How the points are linked:
q358: fu>q83, zo>q282, vu>q392, ri>q826, zu>q959, ru>q342
q322: fu>q282, zo>q83, vu>q189, ri>q908, zu>q717, ru>q549
q187: fu>q51, zo>q872, vu>q549, ri>q584, zu>q491, ru>q189
q189: fu>q411, zo>q272, vu>q322, ri>q335, zu>q964, ru>q187
q318: fu>q491, zo>q660, vu>q493, ri>q306, zu>q51, ru>q166
q660: fu>q249, zo>q318, vu>q465, ri>q134, zu>q777, ru>q210
q166: fu>q964, zo>q210, vu>q719, ri>q511, zu>q411, ru>q318
q550: fu>q511, zo>q388, vu>q650, ri>q964, zu>q335, ru>q952
q872: fu>q777, zo>q187, vu>q66, ri>q615, zu>q249, ru>q272
q901: fu>q335, zo>q716, vu>q916, ri>q411, zu>q511, ru>q783
q845: fu>q847, zo>q620, vu>q263, ri>q645, zu>q469, ru>q273
q335: fu>q901, zo>q689, vu>q908, ri>q189, zu>q550, ru>q584
q210: fu>q991, zo>q166, vu>q959, ri>q12, zu>q392, ru>q660
q964: fu>q166, zo>q991, vu>q717, ri>q550, zu>q189, ru>q491
q559: fu>q855, zo>q469, vu>q584, ri>q549, zu>q620, ru>q908
q306: fu>q952, zo>q134, vu>q226, ri>q318, zu>q783, ru>q511
q645: fu>q465, zo>q37, vu>q249, ri>q845, zu>q66, ru>q830
q717: fu>q719, zo>q830, vu>q964, ri>q650, zu>q322, ru>q37
q689: fu>q716, zo>q335, vu>q977, ri>q272, zu>q388, ru>q615
q855: fu>q559, zo>q384, vu>q783, ri>q275, zu>q226, ru>q916
q650: fu>q164, zo>q273, vu>q550, ri>q717, zu>q908, ru>q620
q134: fu>q263, zo>q306, vu>q847, ri>q660, zu>q337, ru>q12
q469: fu>q384, zo>q559, vu>q615, ri>q66, zu>q845, ru>q977
q83: fu>q358, zo>q322, vu>q272, ri>q977, zu>q830, ru>q66
q511: fu>q550, zo>q12, vu>q164, ri>q166, zu>q901, ru>q306
q493: fu>q37, zo>q465, vu>q318, ri>q226, zu>q275, ru>q719
q615: fu>q337, zo>q584, vu>q469, ri>q872, zu>q263, ru>q689
q465: fu>q645, zo>q493, vu>q660, ri>q847, zu>q342, ru>q959
q37: fu>q493, zo>q645, vu>q491, ri>q620, zu>q549, ru>q717
q273: fu>q677, zo>q650, vu>q388, ri>q830, zu>q977, ru>q845
q783: fu>q584, zo>q337, vu>q855, ri>q51, zu>q306, ru>q901
q830: fu>q959, zo>q717, vu>q991, ri>q273, zu>q83, ru>q645
q337: fu>q615, zo>q783, vu>q384, ri>q777, zu>q134, ru>q716
q272: fu>q392, zo>q189, vu>q83, ri>q689, zu>q991, ru>q872
q384: fu>q469, zo>q855, vu>q337, ri>q342, zu>q847, ru>q826
q719: fu>q717, zo>q959, vu>q166, ri>q164, zu>q282, ru>q493
q66: fu>q342, zo>q549, vu>q872, ri>q469, zu>q645, ru>q83
q584: fu>q783, zo>q615, vu>q559, ri>q187, zu>q952, ru>q335
q959: fu>q830, zo>q719, vu>q210, ri>q677, zu>q358, ru>q465
q952: fu>q306, zo>q263, vu>q620, ri>q491, zu>q584, ru>q550
q226: fu>q620, zo>q847, vu>q306, ri>q493, zu>q855, ru>q164
q12: fu>q388, zo>q511, vu>q677, ri>q210, zu>q716, ru>q134
q275: fu>q549, zo>q342, vu>q51, ri>q855, zu>q493, ru>q282
q263: fu>q134, zo>q952, vu>q845, ri>q249, zu>q615, ru>q388
q388: fu>q12, zo>q550, vu>q273, ri>q991, zu>q689, ru>q263
q392: fu>q272, zo>q411, vu>q358, ri>q716, zu>q210, ru>q777
q777: fu>q872, zo>q51, vu>q342, ri>q337, zu>q660, ru>q392
q908: fu>q916, zo>q977, vu>q335, ri>q322, zu>q650, ru>q559
q677: fu>q273, zo>q164, vu>q12, ri>q959, zu>q826, ru>q847
q716: fu>q689, zo>q901, vu>q826, ri>q392, zu>q12, ru>q337
q916: fu>q908, zo>q826, vu>q901, ri>q282, zu>q164, ru>q855
q411: fu>q189, zo>q392, vu>q282, ri>q901, zu>q166, ru>q51
q847: fu>q845, zo>q226, vu>q134, ri>q465, zu>q384, ru>q677
q826: fu>q977, zo>q916, vu>q716, ri>q358, zu>q677, ru>q384
q249: fu>q660, zo>q491, vu>q645, ri>q263, zu>q872, ru>q991
q620: fu>q226, zo>q845, vu>q952, ri>q37, zu>q559, ru>q650
q977: fu>q826, zo>q908, vu>q689, ri>q83, zu>q273, ru>q469
q549: fu>q275, zo>q66, vu>q187, ri>q559, zu>q37, ru>q322
q491: fu>q318, zo>q249, vu>q37, ri>q952, zu>q187, ru>q964
q282: fu>q322, zo>q358, vu>q411, ri>q916, zu>q719, ru>q275
q164: fu>q650, zo>q677, vu>q511, ri>q719, zu>q916, ru>q226
q51: fu>q187, zo>q777, vu>q275, ri>q783, zu>q318, ru>q411
q991: fu>q210, zo>q964, vu>q830, ri>q388, zu>q272, ru>q249
q342: fu>q66, zo>q275, vu>q777, ri>q384, zu>q465, ru>q358

In the rows, zero is written as 53.

The rows follow the links: the fewer symbols apart two points are, the more alike their rows tend to be.

Each row is also shifted at random along 6 hidden directions that mean nothing.

Name the point of each row.
75	44	54	50	50	49	50	53	53	55	59	54	53	50	59	52	59	57	53	52	60	48	50	54	56	58	52	50	59	50	47	55	48	51	52	49	49	56	55	57	54	55	50	50	50	44	59	52	51	48	60	51	54	52	49	53	56	52; point q620
17	34	54	60	55	60	57	65	50	59	54	49	51	62	59	59	40	53	48	45	52	47	62	67	45	50	44	57	60	51	63	45	52	55	55	58	50	55	46	60	45	50	41	50	56	59	43	50	39	64	57	52	46	65	63	46	50	56; point q392
64	54	50	53	54	54	53	58	54	47	53	56	61	57	53	52	43	55	61	49	56	66	56	55	51	45	59	53	62	58	59	50	57	58	51	51	59	50	51	46	52	60	56	50	58	60	44	50	57	53	52	58	52	59	53	49	50	53; point q826
53	44	52	53	52	55	52	44	54	59	55	56	51	51	56	59	58	45	45	56	48	50	43	57	54	54	47	57	49	55	53	50	50	42	54	51	49	46	47	52	54	51	51	45	57	46	46	54	51	54	52	54	50	59	58	51	57	65; point q689
33	41	51	52	52	61	56	67	50	54	59	45	54	58	59	53	45	58	51	52	56	46	60	65	45	50	53	55	62	46	55	55	51	53	51	52	55	59	49	64	47	55	42	54	56	57	51	53	45	61	49	54	51	60	59	51	51	55; point q411
62	42	54	48	52	50	50	43	51	60	51	65	52	54	50	60	55	51	53	44	48	47	53	53	51	54	49	53	48	49	48	41	52	51	56	56	45	50	52	58	49	49	50	52	51	51	52	57	44	54	62	51	49	62	53	46	58	57; point q660
52	38	53	44	48	47	53	59	60	58	65	54	59	58	59	50	50	62	56	45	60	52	51	58	48	63	56	47	72	50	48	59	56	62	46	52	51	58	56	59	54	60	42	53	56	54	58	52	46	49	58	53	57	56	48	47	54	48; point q847
45	49	48	62	59	51	54	64	49	46	50	45	45	51	57	59	41	58	44	59	55	55	56	65	60	47	56	56	57	51	66	44	48	54	63	53	55	50	54	50	49	59	55	50	47	51	43	43	59	50	62	54	55	61	55	41	54	53; point q855
70	65	54	51	50	54	49	41	56	51	52	62	64	49	50	49	61	46	63	56	58	63	47	45	59	59	56	50	50	62	48	62	52	53	48	48	52	56	52	47	62	55	60	50	60	50	54	60	58	50	46	53	52	46	49	61	53	55; point q977
51	64	53	60	58	55	55	53	50	44	49	53	47	52	46	58	49	47	41	64	46	51	54	57	59	47	48	55	48	56	64	47	50	51	56	53	53	46	52	48	52	53	57	54	50	52	46	44	57	55	54	52	53	57	54	47	48	57; point q584
63	64	49	55	59	55	53	41	55	52	48	64	58	53	49	52	52	50	64	50	49	60	52	46	58	46	59	58	48	56	50	48	57	54	55	54	55	49	51	47	49	54	63	51	50	50	46	60	59	53	54	57	50	53	52	58	56	52; point q959
50	63	54	54	57	50	48	40	59	47	45	66	60	53	45	56	50	44	59	51	45	62	52	48	64	49	58	50	49	59	54	52	48	59	57	47	56	48	54	43	61	57	63	55	53	56	47	52	60	51	59	48	51	51	47	51	52	52; point q384
50	45	47	51	54	50	55	55	62	54	67	62	66	55	62	46	46	55	55	47	53	52	46	56	52	50	50	55	78	48	50	55	58	60	49	49	58	45	49	54	51	60	44	53	52	53	50	48	53	59	60	58	47	62	44	42	48	45; point q164
65	40	54	52	49	57	49	54	45	62	47	46	53	56	62	57	57	52	61	51	60	52	59	56	57	58	58	49	40	49	49	55	51	49	51	54	52	68	51	66	55	53	52	47	59	53	56	62	47	57	54	51	51	47	60	64	64	59; point q282
58	72	49	47	55	55	60	63	58	44	58	50	59	49	50	43	45	55	57	58	54	59	55	50	45	44	57	55	64	54	52	61	66	60	48	58	64	50	58	52	51	53	54	65	54	59	56	54	59	58	39	62	57	55	52	50	43	45; point q166
56	56	51	56	53	56	53	58	50	45	46	50	48	51	48	60	52	53	48	60	51	53	60	56	51	50	52	53	46	51	53	49	52	54	57	56	54	54	56	59	53	53	57	59	52	56	49	52	52	55	53	51	55	58	56	49	53	56; point q51
20	57	56	61	62	56	57	48	47	56	42	56	50	62	45	56	53	50	49	52	36	46	68	50	59	48	50	56	39	44	58	51	50	57	61	55	55	55	54	56	54	46	55	66	49	61	55	54	51	60	57	41	50	45	54	59	52	46; point q318
69	47	53	61	59	52	54	58	48	57	47	54	51	68	53	56	45	58	58	44	48	49	69	60	52	52	56	49	51	49	60	45	50	60	56	57	52	61	57	58	51	51	49	52	47	61	52	50	46	58	60	45	48	51	56	53	52	46; point q37
82	36	54	56	52	56	47	44	47	71	48	55	53	60	64	60	57	52	61	44	49	44	56	51	53	57	49	54	42	45	47	50	46	46	51	53	51	63	49	59	51	51	51	44	53	53	55	63	45	56	59	47	48	48	58	62	62	58; point q717

From each start, follow one symbol. Which point do you reach?
Answer with the point's name.
new walk
80	62	55	48	52	48	53	49	51	47	49	57	54	56	45	51	54	56	65	53	58	63	64	48	52	54	65	47	54	60	52	52	62	64	50	60	56	57	62	52	55	54	59	59	53	59	54	58	54	48	52	51	57	49	52	55	53	44
fu: q645
new walk
46	50	54	56	52	49	53	46	53	55	48	57	55	52	52	54	59	54	58	52	49	50	50	48	63	53	54	53	48	47	51	57	49	54	56	47	55	51	54	52	57	55	58	56	48	51	55	52	61	53	60	47	56	47	48	55	56	49
zu: q855
new walk
47	42	54	48	51	52	55	60	50	60	62	44	52	53	61	48	53	61	57	52	66	55	49	55	50	56	57	55	60	53	49	57	59	52	51	50	54	56	51	53	48	53	49	49	57	50	59	55	55	47	54	56	55	56	53	54	53	54
zo: q164
new walk
46	50	55	50	48	56	53	55	52	53	54	51	56	45	55	51	58	52	51	60	58	58	41	53	54	52	53	56	51	56	52	57	54	46	57	49	55	48	50	51	52	53	57	47	59	45	55	55	60	48	49	58	57	58	58	54	57	64
zu: q12
new walk
49	59	57	47	50	49	57	59	50	44	49	43	51	47	45	52	54	56	49	67	61	63	50	49	51	53	58	49	50	59	53	56	55	54	55	54	55	53	63	48	56	52	62	55	57	52	61	53	60	46	49	54	64	52	53	52	54	55
vu: q384
new walk
40	63	53	53	52	53	55	61	55	45	55	52	56	55	52	50	49	60	57	52	59	55	63	57	53	56	56	49	62	54	52	57	53	63	50	54	59	60	59	60	61	58	50	63	53	58	53	51	52	59	49	51	56	47	51	52	49	43
ri: q855
new walk
51	54	55	51	48	49	50	53	50	54	53	51	54	53	52	55	55	56	59	54	64	56	58	54	54	62	58	47	47	58	48	57	51	55	51	53	49	60	60	56	57	56	54	53	54	51	57	55	52	49	53	51	57	48	51	59	59	54
fu: q66
new walk
26	49	54	56	58	58	59	60	52	55	53	48	57	58	55	49	47	55	47	54	48	47	52	51	52	47	53	59	56	48	59	58	55	55	58	52	58	51	51	52	49	48	49	58	53	57	56	52	58	58	51	52	53	53	55	51	48	51
vu: q164
new walk
41	49	56	51	52	53	54	49	58	49	56	65	61	62	47	58	46	49	52	44	42	49	64	56	45	54	47	50	63	53	54	47	54	65	53	57	52	51	55	58	57	57	48	57	53	62	48	50	41	64	56	51	49	61	53	45	48	49
zo: q51
new walk
34	45	55	53	49	55	52	48	53	57	50	56	57	52	56	55	58	45	47	55	48	49	44	50	58	49	46	55	51	47	51	58	50	49	55	48	57	51	50	53	57	53	53	53	55	50	54	55	56	59	52	53	53	52	54	53	56	62
zu: q511
new walk
29	46	54	57	56	56	56	52	52	63	56	51	56	61	55	53	57	52	48	50	44	46	52	49	56	52	44	57	54	47	55	59	52	53	53	48	51	58	45	54	51	47	48	55	53	55	55	52	48	59	50	49	49	47	58	59	50	52
vu: q650
new walk
52	41	56	59	54	62	50	49	51	62	51	56	49	58	57	59	54	46	44	49	44	43	47	56	58	52	44	55	45	50	58	51	45	44	56	51	48	53	46	53	51	48	47	45	56	51	46	54	47	61	54	50	46	56	61	56	58	63
vu: q908
new walk
71	40	59	48	51	55	53	48	48	62	47	53	54	54	50	59	61	50	50	54	51	49	53	47	55	53	51	53	38	46	50	56	50	52	61	49	54	58	59	58	54	47	56	55	55	53	63	58	53	47	57	45	55	48	56	58	61	60
zo: q134
new walk
69	58	56	49	48	51	56	61	53	49	58	45	54	50	54	50	57	56	54	61	66	57	51	58	54	59	55	46	56	58	50	63	51	56	47	52	55	60	58	58	60	57	54	56	59	48	60	50	53	47	48	54	58	45	50	57	54	50
ri: q549
new walk
72	69	55	53	57	51	51	37	61	53	52	73	66	59	46	50	52	45	65	43	43	62	48	44	59	51	53	53	57	61	54	54	57	59	48	49	56	47	47	41	58	53	59	55	54	57	47	55	56	58	52	52	49	52	48	55	47	46
fu: q677
new walk
51	57	54	56	53	57	53	58	55	54	55	50	62	58	56	49	49	51	58	49	54	55	57	52	56	52	55	48	61	56	57	61	51	56	47	51	57	58	49	54	59	56	50	55	56	57	52	51	51	61	48	51	49	49	52	59	47	47
ri: q322
